Below are the code and all the weights of a small trained network. Each question names an input and a class and asks about switching units off, where a switched-off unit gives its printed mean instead of its output.

import numpy as np


def w(rows, s, z=0):
    codes = np.array(rows[::2]) - 128.0
    scale = np.full(codes.shape[1], s)
    scale[-1] = z or s
    return codes * scale


def f(y):
    return np.maximum(y, 0)


def log_softmax(a):
    a = a - a.max(-1, keepdims=True)
    return a - np.log(np.exp(a).sum(-1, keepdims=True))


def net(x, mask):
    res = np.array(x, float).reshape(1, 4) / 4 @ E
    y = f(res @ A[0][:, :-1].T + A[0][:, -1])
    res = res + np.where(mask, y, B[0][:, -1]) @ B[0][:, :-1]
    return log_softmax(res[-1] @ U[:, :-1].T + U[:, -1])


A, B = {}, {}
E = w([
[137,55,58,54,94,81,96,106,117,114,169,173],'x0',
[179,54,159,141,128,87,86,208,208,20,123,114],'x1',
[156,136,80,107,192,150,215,106,154,39,80,166],'x2',
[12,35,120,189,157,169,131,111,155,67,157,205],'x3',
],0.011)
A[0] = w([
[100,160,219,184,175,159,161,157,200,166,62,82,81],'n0',
[194,157,125,48,110,83,173,158,117,135,65,77,79],'n1',
[98,174,135,146,137,192,141,120,86,153,80,134,47],'n2',
[130,165,130,96,156,130,172,79,84,156,150,160,239],'n3',
[36,100,147,185,192,140,115,111,170,139,161,173,168],'n4',
[29,55,147,153,143,113,141,221,163,142,106,211,48],'n5',
[140,111,151,117,144,125,96,200,171,108,113,115,80],'n6',
[143,129,255,179,129,190,190,124,93,100,43,79,161],'n7',
[162,107,120,124,222,133,28,203,189,103,101,188,97],'n8',
[163,75,119,142,66,109,64,135,176,121,115,129,142],'n9',
[101,103,187,170,93,152,64,167,106,177,230,73,124],'n10',
[112,86,24,21,97,29,93,103,119,118,205,162,114],'n11',
[159,123,161,157,120,32,88,233,159,85,90,128,125],'n12',
[66,142,207,234,182,222,142,168,145,122,118,114,99],'n13',
[93,170,114,115,147,161,106,14,113,198,191,167,146],'n14',
[140,136,198,152,91,107,152,172,182,80,94,100,62],'n15',
[152,180,162,181,122,129,135,125,151,138,123,116,102],'n16',
[81,138,171,144,13,79,105,154,88,128,136,142,30],'n17',
[159,185,153,190,189,152,114,140,109,104,133,47,63],'n18',
[165,144,128,113,97,100,101,162,129,180,84,77,168],'n19',
[195,142,60,123,218,159,193,83,126,63,66,165,210],'n20',
[135,147,70,129,182,162,209,121,134,76,59,141,129],'n21',
[84,74,168,150,51,139,24,160,120,216,124,136,132],'n22',
[77,112,47,140,74,147,96,157,161,114,155,206,227],'n23',
[105,142,107,89,171,156,194,115,198,95,69,137,58],'n24',
[155,167,61,158,118,206,187,12,109,166,97,119,26],'n25',
[27,78,77,172,131,170,160,188,116,102,125,158,4],'n26',
[102,166,169,190,146,128,94,200,99,148,176,99,151],'n27',
[219,178,103,78,100,77,163,193,104,146,112,32,100],'n28',
[188,80,190,111,176,118,176,145,197,94,119,126,38],'n29',
],0.0079,0.0032)
B[0] = w([
[87,202,87,41,158,90,188,106,112,51,169,128,212],'n0',
[18,119,62,194,13,57,80,216,187,191,57,147,220],'n1',
[103,154,168,110,171,133,127,74,85,123,178,164,186],'n2',
[166,96,143,191,188,182,145,125,119,127,182,95,211],'n3',
[75,209,115,192,56,93,89,233,212,183,117,142,220],'n4',
[45,158,98,142,125,67,73,145,139,159,137,156,210],'n5',
[109,101,159,111,171,151,105,82,90,182,179,230,179],'n6',
[186,177,51,87,136,102,167,125,112,48,182,68,218],'n7',
[121,157,210,155,179,177,112,115,87,168,135,126,203],'n8',
[130,164,161,124,179,185,152,70,89,113,170,150,193],'n9',
[186,99,214,98,131,151,104,65,196,108,12,37,219],'n10',
[180,204,26,3,179,18,179,96,82,72,194,94,235],'n11',
[148,124,196,164,202,154,90,95,85,167,190,161,221],'n12',
[104,195,74,82,127,71,116,175,106,63,201,103,222],'n13',
[119,121,175,153,184,183,90,103,98,159,190,146,225],'n14',
[95,80,187,90,150,148,118,55,103,139,209,220,182],'n15',
[71,118,62,151,163,118,124,145,106,61,160,103,174],'n16',
[152,80,133,132,80,165,115,96,88,75,50,85,174],'n17',
[94,174,74,128,170,109,188,109,106,51,133,188,189],'n18',
[89,186,103,162,101,129,112,173,151,138,108,139,212],'n19',
[150,75,159,131,169,170,82,115,166,86,55,45,253],'n20',
[197,79,175,113,129,113,97,160,141,140,49,48,222],'n21',
[205,86,156,135,105,154,82,132,121,67,34,35,224],'n22',
[104,177,68,141,132,120,95,183,167,135,143,133,214],'n23',
[136,96,141,153,135,133,144,131,123,78,23,110,194],'n24',
[118,96,173,189,169,129,113,104,50,175,137,131,217],'n25',
[68,131,153,148,83,62,54,164,124,119,102,142,201],'n26',
[158,83,116,77,88,189,127,93,158,40,80,105,193],'n27',
[74,169,138,185,112,22,84,205,176,177,157,171,251],'n28',
[140,74,185,179,158,159,152,94,5,153,147,117,188],'n29',
],0.006,0.012)
U = w([
[70,188,122,216,103,85,77,200,162,167,131,151,98],'0',
[145,198,74,14,161,99,137,92,81,58,209,109,96],'1',
[172,96,185,130,141,172,96,88,126,96,2,64,98],'2',
[124,129,217,199,179,180,102,32,25,190,231,165,100],'3',
[166,177,120,148,154,175,104,142,173,131,175,118,252],'4',
[125,101,141,144,45,183,218,88,136,164,125,227,93],'5',
],0.0095,0.011)

Each question gives the input, the list of numbers given to net, and the class t.
The units are the neurons (one row each of A and B). Each row of codes is followed by its name. A weight is (code - 128) times the scale printed after its matrix; where a second scale follows, it is the last column's (A, B and U).
mask holds one flag per neuron, in row order. A switched-off neuron (its flag False) gives its mean, the last column of its row in B, instead of its output. The means were averaged over made-up inputs and are rounded, as every weight is.
A unit's drop is (log p(t) with every unit on - log p(t) with that unit switched off) / (log p(t) with every unit on - log p(t) with every unit switched off).
The circuit of an input: a set's keep is (log p(t) with only the set's units on - log p(t) with every unit switched off) / (log p(t) with every unit on - log p(t) with every unit switched off). Starting from the 12 units with the biggest drops (on a tie, the unit counted first), units are removed one at a time, each time the one whose removal leaves the highest keep (on an exact tie, the one counted first), for as long as the keep stays at least 0.8.
circuit, biggest first: the units of the circuit, biggest drop first
unit that matters most: the unit with the biggest drop
k most important neurons: the k neurons with the biggest drops, biggest first
drop of u: that unit's drop, to one decimal
input [-3,8,-4,-6], class 3: unit that matters most : n12
input [-8,5,7,-6], class 1: 2 most important neurons : [n7; n0]
input [8,3,-7,7], class 1: 4 most important neurons : [n11; n1; n28; n9]
input [2,-5,5,-4], class 2: circuit, biggest first : [n20; n13]
input [-4,-4,1,-1], class 1: circuit, biggest first : [n7; n0]
input [-8,6,-1,5], class 1: circuit, biggest first : [n13; n0]
input [-7,-8,7,-6], class 3: 2 most important neurons : [n25; n2]
input [6,-2,-6,-1], class 1: 2 most important neurons : [n11; n20]
input [8,-5,-8,6], class 1: 2 most important neurons : [n11; n20]
input [8,-2,1,8], class 0: 4 most important neurons : [n4; n26; n5; n23]
input [-6,7,5,-3], class 3: 2 most important neurons : [n29; n12]
input [3,2,6,7], class 0: 2 most important neurons : [n4; n5]
input [6,-7,2,1], class 3: 2 most important neurons : [n14; n25]
input [-4,-4,7,4], class 2: circuit, biggest first : [n20]
input [-6,4,0,-6], class 0: 2 most important neurons : [n1; n28]
input [-8,-6,8,4], class 1: 3 most important neurons : [n13; n0; n7]
input [-5,1,-8,5], class 2: 2 most important neurons : [n10; n22]
input [-5,-7,5,-3], class 3: 2 most important neurons : [n25; n11]
input [-7,-6,-1,-3], class 1: 2 most important neurons : [n7; n0]
input [6,-6,4,8], class 0: circuit, biggest first : [n4]
input [-4,5,0,4], class 3: drop of n19 : 0.1
input [5,-1,6,-1], class 2: drop of n13 : 0.2
input [0,-4,6,3], class 2: drop of n6 : 0.0
input [-4,4,0,1], class 1: drop of n3 : 0.1
